Below are the code and all the weights of a small trained network. Each question names an input and a class and asks about switching units off, where a switched-off unit gives its printed mean instead of its output.

import numpy as np


def w(rows, s, z=0):
    codes = np.array(rows[::2]) - 128.0
    scale = np.full(codes.shape[1], s)
    scale[-1] = z or s
    return codes * scale


def norm(h):
    return h / np.sqrt((h * h).mean(-1, keepdims=True) + 1e-5)


def f(y):
    return y / 2 * (1 + np.tanh(0.7978845608 * (y + 0.044715 * y**3)))


def log_softmax(a):
    a = a - a.max(-1, keepdims=True)
    return a - np.log(np.exp(a).sum(-1, keepdims=True))


def net(x, mask):
    res = np.array(x, float).reshape(1, 3) / 4 @ E
    u = 0
    for l in range(4):
        y = f(norm(res) @ A[l][:, :-1].T + A[l][:, -1])
        res = res + np.where(mask[u : u + 4], y, B[l][:, -1]) @ B[l][:, :-1]
        u += 4
    return log_softmax(norm(res)[-1] @ U[:, :-1].T + U[:, -1])


A, B = {}, {}
E = w([
[131,99,102,181,12,214,184,190,228,104],'x0',
[218,178,2,49,157,138,183,51,218,178],'x1',
[68,41,208,38,88,149,90,146,36,142],'x2',
],0.0087)
A[0] = w([
[77,145,80,115,56,112,155,129,118,130,90],'L0N0',
[151,157,200,196,130,1,80,103,123,129,3],'L0N1',
[105,65,130,94,74,96,170,71,157,155,108],'L0N2',
[225,158,127,86,144,90,156,119,117,146,150],'L0N3',
],0.0082,0.0033)
B[0] = w([
[87,93,116,109,140,173,130,91,252,160,143],'L0N0',
[121,191,98,155,109,167,191,202,177,123,221],'L0N1',
[174,101,113,97,33,123,123,137,138,159,175],'L0N2',
[64,87,114,110,133,62,148,132,147,111,253],'L0N3',
],0.013,0.0042)
A[1] = w([
[147,90,109,255,117,135,64,118,142,66,4],'L1N0',
[120,115,151,153,95,214,149,153,158,52,94],'L1N1',
[119,124,147,144,186,124,106,201,97,154,90],'L1N2',
[144,142,97,144,103,164,131,134,162,117,163],'L1N3',
],0.0098,0.0019)
B[1] = w([
[55,198,215,107,170,148,154,34,85,208,185],'L1N0',
[138,108,142,52,204,102,139,134,141,109,254],'L1N1',
[222,112,34,136,7,171,156,141,175,180,192],'L1N2',
[82,180,101,165,122,185,114,153,23,152,206],'L1N3',
],0.014,0.0056)
A[2] = w([
[134,147,98,170,225,99,88,63,123,35,75],'L2N0',
[121,109,221,110,117,113,101,187,158,94,244],'L2N1',
[72,120,98,111,101,92,29,126,124,147,1],'L2N2',
[138,99,151,239,151,160,78,113,3,221,118],'L2N3',
],0.0068,0.0021)
B[2] = w([
[210,143,155,82,60,22,137,151,220,89,197],'L2N0',
[82,76,71,164,199,111,159,201,188,66,252],'L2N1',
[87,165,117,132,132,122,137,56,129,191,132],'L2N2',
[176,220,170,44,97,134,180,203,251,202,197],'L2N3',
],0.011,0.0024)
A[3] = w([
[85,58,132,79,164,101,74,17,115,195,105],'L3N0',
[121,170,53,61,70,154,138,180,255,103,2],'L3N1',
[79,206,64,226,156,166,205,179,163,129,70],'L3N2',
[147,90,117,88,33,145,127,134,113,239,150],'L3N3',
],0.0059,0.00081)
B[3] = w([
[99,59,127,249,109,130,124,69,117,176,178],'L3N0',
[157,191,130,139,172,129,91,194,150,83,254],'L3N1',
[128,157,136,232,23,152,123,20,23,66,244],'L3N2',
[205,144,144,152,118,156,45,145,145,186,207],'L3N3',
],0.012,0.0061)
U = w([
[140,201,49,208,88,162,129,111,73,43,251],'0',
[191,122,98,105,95,188,69,234,185,153,167],'1',
[144,158,72,116,175,24,139,103,193,60,81],'2',
[136,55,92,118,137,79,38,7,95,181,62],'3',
[62,196,185,100,173,179,173,74,71,140,59],'4',
[55,45,148,97,176,170,138,189,171,66,69],'5',
],0.012,0.0019)

Each question gives the input, the list of numbers given to net, and the class t.
The units are the neurons (one row each of A and B). Each row of codes is followed by its name. A weight is (code - 128) times the scale printed after its matrix; where a second scale follows, it is the last column's (A, B and U).
mask holds one flag per neuron, layer by layer. A switched-off neuron (its flag False) gives its mean, the last column of its row in B, instead of its output. The means were averaged over made-up inputs and are rounded, as every weight is.
A unit's drop is (log p(t) with every unit on - log p(t) with that unit switched off) / (log p(t) with every unit on - log p(t) with every unit switched off).
The circuit of an input: a set's keep is (log p(t) with only the set's units on - log p(t) with every unit switched off) / (log p(t) with every unit on - log p(t) with every unit switched off). Starting from the 12 units with the biggest drops (on a tie, the unit counted first), units are removed one at a time, each time the one whose removal leaves the highest keep (on an exact tie, the one counted first), for as long as the keep stays at least 0.8.
circuit, biggest first: the units of the circuit, biggest drop first
top k neurons: the k neurons with the biggest drops, biggest first
k most important neurons of layer l: the k neurons of layer l with the biggest drops, biggest first
drop when u is switched off: that unit's drop, to one decimal
input [6,0,-7], class 4: top 2 neurons => (L1N0, L0N1)
input [4,0,3], class 5: circuit, biggest first => (L1N1)
input [-1,7,4], class 3: 2 most important neurons of layer 0 => (L0N1, L0N3)
input [8,-6,3], class 5: top 2 neurons => (L1N1, L2N1)
input [7,-1,6], class 5: top 2 neurons => (L1N2, L1N1)
input [2,-6,1], class 5: top 3 neurons => (L1N1, L1N3, L2N1)
input [1,-6,2], class 5: top 3 neurons => (L1N1, L1N3, L2N1)
input [-6,0,1], class 1: top 4 neurons => (L1N2, L0N1, L2N1, L1N3)
input [7,-2,0], class 4: top 3 neurons => (L1N0, L1N3, L0N3)
input [-1,-6,7], class 1: circuit, biggest first => (L1N2, L2N3)
input [8,0,5], class 5: top 3 neurons => (L1N1, L1N2, L2N1)
input [5,0,6], class 5: top 2 neurons => (L1N2, L2N1)
input [-3,0,4], class 1: top 2 neurons => (L1N1, L0N3)
input [1,-4,-1], class 4: top 2 neurons => (L1N0, L1N1)
input [-8,0,1], class 1: top 4 neurons => (L1N2, L0N1, L2N1, L3N2)
input [0,1,7], class 3: top 2 neurons => (L1N3, L0N1)
input [-6,1,-1], class 2: most important neuron of layer 0 => (L0N3)
input [1,-7,-7], class 4: 2 most important neurons of layer 1 => (L1N0, L1N1)
input [4,-8,0], class 4: 2 most important neurons of layer 0 => (L0N3, L0N2)
input [-8,-2,3], class 1: most important neuron of layer 1 => (L1N2)
input [-6,-8,6], class 1: drop when L1N2 is switched off => 0.3
input [3,-8,-7], class 4: drop when L1N0 is switched off => 0.9
input [-8,-5,3], class 1: drop when L1N2 is switched off => 0.1
